Below is a small trained network, with its code and all its weights. Each question gives an input and a class and asks what happens when units are switched off, that is, made to give their printed mean instead of their output.

import numpy as np


def w(rows, s, z=0):
    codes = np.array(rows[::2]) - 128.0
    scale = np.full(codes.shape[1], s)
    scale[-1] = z or s
    return codes * scale


def norm(h):
    return h / np.sqrt((h * h).mean(-1, keepdims=True) + 1e-5)


def f(y):
    return np.maximum(y, 0)


def log_softmax(a):
    a = a - a.max(-1, keepdims=True)
    return a - np.log(np.exp(a).sum(-1, keepdims=True))


def net(x, mask):
    res = np.array(x, float).reshape(1, 3) / 4 @ E
    u = 0
    for l in range(3):
        y = f(norm(res) @ A[l][:, :-1].T + A[l][:, -1])
        res = res + np.where(mask[u : u + 7], y, B[l][:, -1]) @ B[l][:, :-1]
        u += 7
    return log_softmax(norm(res)[-1] @ U[:, :-1].T + U[:, -1])


A, B = {}, {}
E = w([
[149,161,4,180,30,106],'x0',
[209,219,253,185,19,20],'x1',
[142,170,36,182,13,178],'x2',
],0.0044)
A[0] = w([
[138,191,195,154,135,50,136],'0.n0',
[124,153,88,181,125,74,90],'0.n1',
[187,205,183,168,108,104,68],'0.n2',
[48,99,124,143,147,158,192],'0.n3',
[183,53,70,91,159,2,102],'0.n4',
[111,143,98,145,152,136,189],'0.n5',
[144,136,174,134,147,189,5],'0.n6',
],0.009,0.0032)
B[0] = w([
[65,75,101,159,135,73,253],'0.n0',
[134,122,138,34,167,149,180],'0.n1',
[102,172,186,90,212,194,242],'0.n2',
[161,179,131,130,80,175,212],'0.n3',
[70,254,184,89,70,191,172],'0.n4',
[153,96,171,143,71,125,174],'0.n5',
[111,203,101,129,83,130,146],'0.n6',
],0.0078,0.0062)
A[1] = w([
[85,179,88,72,92,128,226],'1.n0',
[122,111,164,159,138,61,92],'1.n1',
[133,151,135,75,201,117,169],'1.n2',
[183,71,65,177,134,124,2],'1.n3',
[91,76,106,99,126,171,138],'1.n4',
[168,176,212,128,149,167,37],'1.n5',
[142,254,151,87,156,206,160],'1.n6',
],0.0098,0.0028)
B[1] = w([
[222,91,182,210,70,167,194],'1.n0',
[188,76,38,147,56,104,148],'1.n1',
[96,84,41,36,147,156,178],'1.n2',
[49,92,150,72,170,73,133],'1.n3',
[148,146,155,193,105,70,158],'1.n4',
[56,182,56,99,170,202,180],'1.n5',
[74,122,218,72,63,253,246],'1.n6',
],0.0072,0.013)
A[2] = w([
[130,105,187,109,124,122,174],'2.n0',
[149,6,128,109,144,116,176],'2.n1',
[157,84,180,162,122,98,77],'2.n2',
[141,67,130,123,169,88,123],'2.n3',
[197,167,63,68,153,153,1],'2.n4',
[104,98,154,128,155,109,66],'2.n5',
[151,78,73,178,108,134,165],'2.n6',
],0.013,0.0057)
B[2] = w([
[170,96,86,111,219,64,253],'2.n0',
[117,128,94,199,124,46,182],'2.n1',
[185,126,76,151,177,2,131],'2.n2',
[167,162,71,236,71,54,155],'2.n3',
[133,231,65,187,15,63,128],'2.n4',
[168,73,82,172,128,136,152],'2.n5',
[108,151,140,85,208,1,177],'2.n6',
],0.008,0.0058)
U = w([
[49,36,165,26,203,205,3],'0',
[185,139,134,136,2,236,150],'1',
[204,19,33,189,170,30,214],'2',
],0.0097,0.0026)

Each question gives the input, the list of numbers given to net, and the class t.
The units are the neurons (one row each of A and B). Each row of codes is followed by its name. A weight is (code - 128) times the scale printed after its matrix; where a second scale follows, it is the last column's (A, B and U).
mask holds one flag per neuron, layer by layer. A switched-off neuron (its flag False) gives its mean, the last column of its row in B, instead of its output. The means were averaged over made-up inputs and are rounded, as every weight is.
A unit's drop is (log p(t) with every unit on - log p(t) with that unit switched off) / (log p(t) with every unit on - log p(t) with every unit switched off).
The circuit of an input: a set's keep is (log p(t) with only the set's units on - log p(t) with every unit switched off) / (log p(t) with every unit on - log p(t) with every unit switched off). Starting from the 12 units with the biggest drops (on a tie, the unit counted first), units are removed one at a time, each time the one whose removal leaves the highest keep (on an exact tie, the one counted first), for as long as the keep stays at least 0.8.
units of the circuit, in order: the units of the circuit, biggest drop first
most important unit: the unit with the biggest drop
top k neurons: the k neurons with the biggest drops, biggest first
k most important neurons of layer l: the k neurons of layer l with the biggest drops, biggest first
drop of u: that unit's drop, to one decimal
input [-8,-2,2], class 1: units of the circuit, in order	(0.n3 0.n2 0.n0)
input [-7,-6,4], class 1: units of the circuit, in order	(0.n3 0.n2 1.n4)
input [-7,4,-7], class 2: most important unit	0.n0
input [2,-7,2], class 2: top 2 neurons	(0.n2 0.n4)
input [-4,2,-1], class 2: top 2 neurons	(0.n0 1.n6)
input [4,5,-5], class 0: top 3 neurons	(0.n2 0.n4 0.n0)
input [-2,6,-7], class 2: units of the circuit, in order	(0.n0 1.n6)
input [-4,8,0], class 2: 2 most important neurons of layer 1	(1.n6 1.n1)
input [7,-8,2], class 2: top 2 neurons	(0.n2 1.n6)
input [1,-7,7], class 2: top 4 neurons	(0.n2 0.n4 1.n6 2.n6)
input [-8,2,-4], class 2: top 2 neurons	(1.n6 0.n2)
input [5,-6,1], class 2: 2 most important neurons of layer 0	(0.n2 0.n4)
input [-3,3,-6], class 2: top 2 neurons	(0.n0 1.n6)
input [4,0,-6], class 1: units of the circuit, in order	(0.n4)
input [3,-7,2], class 2: top 2 neurons	(0.n2 0.n4)
input [-3,-5,4], class 1: 3 most important neurons of layer 0	(0.n3 0.n0 0.n2)
input [-5,2,-4], class 2: top 2 neurons	(0.n0 1.n6)
input [5,-1,-8], class 1: drop of 0.n1	0.0
input [-6,7,3], class 0: drop of 0.n2	3.4
input [-2,-7,3], class 1: drop of 0.n0	2.7
input [7,-8,-8], class 1: most important unit	0.n4
input [-7,6,8], class 0: drop of 0.n2	1.5
